Below is a small trained network, with its code and all its weights. Each question gives an input and a class and asks what happens when units are switched off, that is, made to give their printed mean instead of their output.

import numpy as np


def w(rows, s, z=0):
    codes = np.array(rows[::2]) - 128.0
    scale = np.full(codes.shape[1], s)
    scale[-1] = z or s
    return codes * scale


def f(y):
    return y / 2 * (1 + np.tanh(0.7978845608 * (y + 0.044715 * y**3)))


def log_softmax(a):
    a = a - a.max(-1, keepdims=True)
    return a - np.log(np.exp(a).sum(-1, keepdims=True))


def net(x, mask):
    res = np.array(x, float).reshape(1, 8) / 4 @ E
    y = f(res @ A[0][:, :-1].T + A[0][:, -1])
    res = res + np.where(mask, y, B[0][:, -1]) @ B[0][:, :-1]
    return log_softmax(res[-1] @ U[:, :-1].T + U[:, -1])


A, B = {}, {}
E = w([
[156,247,126,142,116,123],'x0',
[172,129,112,49,123,112],'x1',
[160,97,122,127,89,80],'x2',
[82,118,81,112,122,145],'x3',
[103,182,75,170,138,59],'x4',
[129,118,159,132,37,133],'x5',
[101,125,130,62,106,108],'x6',
[84,156,209,167,146,135],'x7',
],0.011)
A[0] = w([
[158,153,141,203,130,150,231],'neuron 0',
[143,148,130,149,138,96,84],'neuron 1',
[170,172,141,183,228,51,113],'neuron 2',
[112,9,206,107,134,171,149],'neuron 3',
[143,150,119,104,104,140,88],'neuron 4',
[130,134,139,160,116,146,104],'neuron 5',
[146,139,112,140,170,107,160],'neuron 6',
[145,127,98,110,130,103,127],'neuron 7',
[98,134,106,88,134,112,174],'neuron 8',
[157,117,113,80,63,71,102],'neuron 9',
[165,162,116,137,177,75,154],'neuron 10',
[149,117,120,80,145,148,183],'neuron 11',
[135,157,124,181,146,136,181],'neuron 12',
[160,126,99,74,108,98,204],'neuron 13',
[34,154,121,141,146,145,122],'neuron 14',
[170,140,80,63,127,113,136],'neuron 15',
[160,129,93,92,121,133,197],'neuron 16',
[141,151,94,78,185,151,143],'neuron 17',
[116,55,183,110,153,153,153],'neuron 18',
[149,106,163,164,49,183,169],'neuron 19',
[146,96,127,94,23,63,133],'neuron 20',
[140,142,117,112,115,167,125],'neuron 21',
[162,155,73,69,182,154,96],'neuron 22',
[23,136,134,112,153,153,182],'neuron 23',
[89,111,138,97,110,145,169],'neuron 24',
[142,109,111,68,103,135,253],'neuron 25',
[56,186,102,149,210,98,193],'neuron 26',
[76,137,124,105,145,111,181],'neuron 27',
[138,183,126,177,232,62,194],'neuron 28',
[142,151,140,162,74,165,149],'neuron 29',
],0.014,0.0037)
B[0] = w([
[156,86,160,117,48,141,190],'neuron 0',
[114,116,149,106,122,132,139],'neuron 1',
[47,156,212,86,78,97,197],'neuron 2',
[94,32,174,138,224,41,254],'neuron 3',
[148,169,134,142,120,124,143],'neuron 4',
[143,107,135,144,102,136,141],'neuron 5',
[109,161,169,130,119,135,154],'neuron 6',
[122,177,118,126,124,135,150],'neuron 7',
[165,147,110,120,154,141,155],'neuron 8',
[96,186,56,132,97,81,188],'neuron 9',
[88,164,172,93,117,114,168],'neuron 10',
[163,128,154,145,171,116,174],'neuron 11',
[113,113,161,114,68,158,173],'neuron 12',
[162,202,98,124,121,115,188],'neuron 13',
[122,92,54,147,156,218,187],'neuron 14',
[196,195,126,131,138,127,188],'neuron 15',
[175,172,143,136,133,102,175],'neuron 16',
[169,143,163,141,148,178,176],'neuron 17',
[99,51,138,133,188,99,208],'neuron 18',
[195,82,117,153,77,92,196],'neuron 19',
[87,149,23,95,100,63,204],'neuron 20',
[149,128,141,145,132,129,147],'neuron 21',
[200,172,184,134,148,149,183],'neuron 22',
[114,88,72,174,178,198,199],'neuron 23',
[156,110,116,140,152,103,164],'neuron 24',
[167,178,131,139,158,67,198],'neuron 25',
[39,123,113,122,153,252,221],'neuron 26',
[144,154,95,150,155,149,157],'neuron 27',
[49,138,211,77,86,145,215],'neuron 28',
[158,105,104,144,79,155,163],'neuron 29',
],0.022,0.014)
U = w([
[216,202,140,88,183,131,73],'0',
[99,110,91,126,155,228,23],'1',
[189,41,118,163,3,131,112],'2',
[139,166,9,59,109,53,2],'3',
[75,129,195,35,87,168,220],'4',
[126,22,130,121,198,34,253],'5',
],0.0078,0.0007)

Each question gives the input, the list of numbers given to net, and the class t.
The units are the neurons (one row each of A and B). Each row of codes is followed by its name. A weight is (code - 128) times the scale printed after its matrix; where a second scale follows, it is the last column's (A, B and U).
mask holds one flag per neuron, in row order. A switched-off neuron (its flag False) gives its mean, the last column of its row in B, instead of its output. The means were averaged over made-up inputs and are rounded, as every weight is.
A unit's drop is (log p(t) with every unit on - log p(t) with that unit switched off) / (log p(t) with every unit on - log p(t) with every unit switched off).
The circuit of an input: a set's keep is (log p(t) with only the set's units on - log p(t) with every unit switched off) / (log p(t) with every unit on - log p(t) with every unit switched off). Starting from the 12 units with the biggest drops (on a tie, the unit counted first), units are removed one at a time, each time the one whose removal leaves the highest keep (on an exact tie, the one counted first), for as long as the keep stays at least 0.8.
units of the circuit, in order: the units of the circuit, biggest drop first
most important unit: the unit with the biggest drop
top k neurons: the k neurons with the biggest drops, biggest first
drop when u is switched off: that unit's drop, to one decimal
input [1,8,4,-6,3,8,-4,8], class 2: most important unit -> neuron 19
input [2,-2,1,8,8,7,-5,-2], class 2: units of the circuit, in order -> [neuron 0; neuron 29]
input [-3,-5,-6,-4,-3,-5,6,6], class 1: top 2 neurons -> [neuron 26; neuron 14]
input [3,1,6,-4,6,-4,6,-2], class 4: top 2 neurons -> [neuron 28; neuron 2]
input [-6,-8,8,-8,0,8,-8,5], class 2: top 4 neurons -> [neuron 0; neuron 19; neuron 29; neuron 5]
input [-1,7,2,2,1,4,-8,-8], class 3: top 2 neurons -> [neuron 20; neuron 9]
input [-4,-4,-7,2,6,-5,-1,-2], class 1: top 2 neurons -> [neuron 14; neuron 23]
input [5,2,4,-4,-1,-4,8,-8], class 0: top 2 neurons -> [neuron 22; neuron 15]
input [7,-6,-7,2,2,2,-5,8], class 4: top 3 neurons -> [neuron 28; neuron 2; neuron 0]
input [6,2,7,-5,8,3,7,2], class 3: top 2 neurons -> [neuron 20; neuron 9]
input [5,-8,7,5,7,-6,7,5], class 4: drop when neuron 28 is switched off -> 1.1
input [3,2,-4,-5,6,-3,-8,2], class 4: drop when neuron 19 is switched off -> 0.0
input [3,-4,7,-1,4,2,0,-3], class 3: drop when neuron 20 is switched off -> 0.2
input [6,-7,-4,2,8,-8,7,-7], class 4: drop when neuron 28 is switched off -> 0.4
input [0,-1,5,0,5,-6,7,-6], class 0: most important unit -> neuron 22
